Here is a tiny trained network, its code and every weight. The questions are about switching its units off for an input and a class, where a switched-off unit gives its printed mean instead of its output.

import numpy as np


def w(rows, s, z=0):
    codes = np.array(rows[::2]) - 128.0
    scale = np.full(codes.shape[1], s)
    scale[-1] = z or s
    return codes * scale


def norm(h):
    return h / np.sqrt((h * h).mean(-1, keepdims=True) + 1e-5)


def f(y):
    return y / 2 * (1 + np.tanh(0.7978845608 * (y + 0.044715 * y**3)))


def log_softmax(a):
    a = a - a.max(-1, keepdims=True)
    return a - np.log(np.exp(a).sum(-1, keepdims=True))


def net(x, mask):
    res = np.array(x, float).reshape(1, 2) / 4 @ E
    u = 0
    for l in range(3):
        y = f(norm(res) @ A[l][:, :-1].T + A[l][:, -1])
        res = res + np.where(mask[u : u + 9], y, B[l][:, -1]) @ B[l][:, :-1]
        u += 9
    return log_softmax(norm(res)[-1] @ U[:, :-1].T + U[:, -1])


A, B = {}, {}
E = w([
[84,6,126,124],'x0',
[58,112,208,174],'x1',
],0.013)
A[0] = w([
[118,84,138,63,218],'L0N1',
[123,132,12,250,4],'L0N2',
[103,165,139,61,120],'L0N3',
[109,136,140,83,71],'L0N4',
[94,111,123,90,73],'L0N5',
[110,110,112,136,102],'L0N6',
[96,140,82,171,253],'L0N7',
[81,134,157,173,59],'L0N8',
[145,178,142,94,112],'L0N9',
],0.012,0.0031)
B[0] = w([
[254,159,105,225,252],'L0N1',
[119,116,214,92,109],'L0N2',
[151,102,102,170,142],'L0N3',
[69,147,90,118,106],'L0N4',
[127,178,81,170,137],'L0N5',
[115,188,78,169,138],'L0N6',
[238,95,195,158,203],'L0N7',
[219,113,227,50,216],'L0N8',
[214,69,95,225,197],'L0N9',
],0.0085,0.0034)
A[1] = w([
[153,141,70,150,33],'L1N1',
[94,141,45,49,45],'L1N2',
[60,178,73,193,3],'L1N3',
[100,249,123,145,18],'L1N4',
[195,122,154,133,138],'L1N5',
[155,111,129,158,60],'L1N6',
[60,32,65,118,152],'L1N7',
[10,153,178,136,50],'L1N8',
[102,149,120,133,144],'L1N9',
],0.015,0.0024)
B[1] = w([
[108,102,177,115,202],'L1N1',
[164,133,121,67,137],'L1N2',
[89,167,89,138,113],'L1N3',
[165,86,103,213,162],'L1N4',
[68,123,94,128,255],'L1N5',
[100,152,124,122,173],'L1N6',
[180,203,57,189,183],'L1N7',
[125,141,250,102,165],'L1N8',
[137,138,144,136,112],'L1N9',
],0.022,0.0068)
A[2] = w([
[145,107,74,100,11],'L2N1',
[122,162,110,107,30],'L2N2',
[168,118,82,61,119],'L2N3',
[216,121,87,87,1],'L2N4',
[129,136,66,107,112],'L2N5',
[102,121,98,102,185],'L2N6',
[198,88,75,8,56],'L2N7',
[113,134,130,54,76],'L2N8',
[211,148,76,212,158],'L2N9',
],0.016,0.0031)
B[2] = w([
[138,135,179,151,145],'L2N1',
[72,73,127,147,120],'L2N2',
[117,137,191,121,159],'L2N3',
[51,138,156,99,164],'L2N4',
[78,119,169,115,156],'L2N5',
[107,180,113,126,146],'L2N6',
[122,128,252,122,177],'L2N7',
[115,127,100,174,142],'L2N8',
[181,104,57,168,249],'L2N9',
],0.025,0.013)
U = w([
[201,93,37,200,218],'0',
[105,120,245,127,214],'1',
[5,162,63,131,113],'2',
[164,118,93,51,21],'3',
[136,107,108,58,27],'4',
[158,113,99,57,3],'5',
],0.017,0.0063)

Each question gives the input, the list of numbers given to net, and the class t.
The units are the neurons (one row each of A and B). Each row of codes is followed by its name. A weight is (code - 128) times the scale printed after its matrix; where a second scale follows, it is the last column's (A, B and U).
mask holds one flag per neuron, layer by layer. A switched-off neuron (its flag False) gives its mean, the last column of its row in B, instead of its output. The means were averaged over made-up inputs and are rounded, as every weight is.
A unit's drop is (log p(t) with every unit on - log p(t) with that unit switched off) / (log p(t) with every unit on - log p(t) with every unit switched off).
The circuit of an input: a set's keep is (log p(t) with only the set's units on - log p(t) with every unit switched off) / (log p(t) with every unit on - log p(t) with every unit switched off). Starting from the 12 units with the biggest drops (on a tie, the unit counted first), units are removed one at a time, each time the one whose removal leaves the highest keep (on an exact tie, the one counted first), for as long as the keep stays at least 0.8.
circuit, biggest first: the units of the circuit, biggest drop first
top k neurons: the k neurons with the biggest drops, biggest first
k most important neurons of layer l: the k neurons of layer l with the biggest drops, biggest first
drop when u is switched off: that unit's drop, to one decimal
input [8,5], class 0: circuit, biggest first => L1N7
input [-1,0], class 2: top 2 neurons => L2N9, L2N7
input [-5,5], class 0: top 2 neurons => L1N4, L1N1
input [-3,2], class 2: top 4 neurons => L1N5, L0N9, L0N1, L1N7
input [8,8], class 0: top 3 neurons => L1N7, L1N1, L2N7
input [-2,3], class 2: top 2 neurons => L0N8, L2N9
input [-3,-4], class 1: top 2 neurons => L0N1, L1N7
input [3,0], class 2: top 4 neurons => L0N1, L2N9, L1N7, L2N7
input [-3,-3], class 2: 3 most important neurons of layer 1 => L1N5, L1N7, L1N2
input [1,3], class 2: top 3 neurons => L0N8, L2N9, L2N7
input [0,2], class 2: top 2 neurons => L0N8, L2N9
input [-2,-1], class 2: top 2 neurons => L2N9, L2N7
input [5,-7], class 1: drop when L1N2 is switched off => 0.0
input [0,0], class 2: most important neuron of layer 2 => L2N9
input [-2,2], class 2: drop when L2N9 is switched off => 0.2
input [2,2], class 2: drop when L2N9 is switched off => 0.4
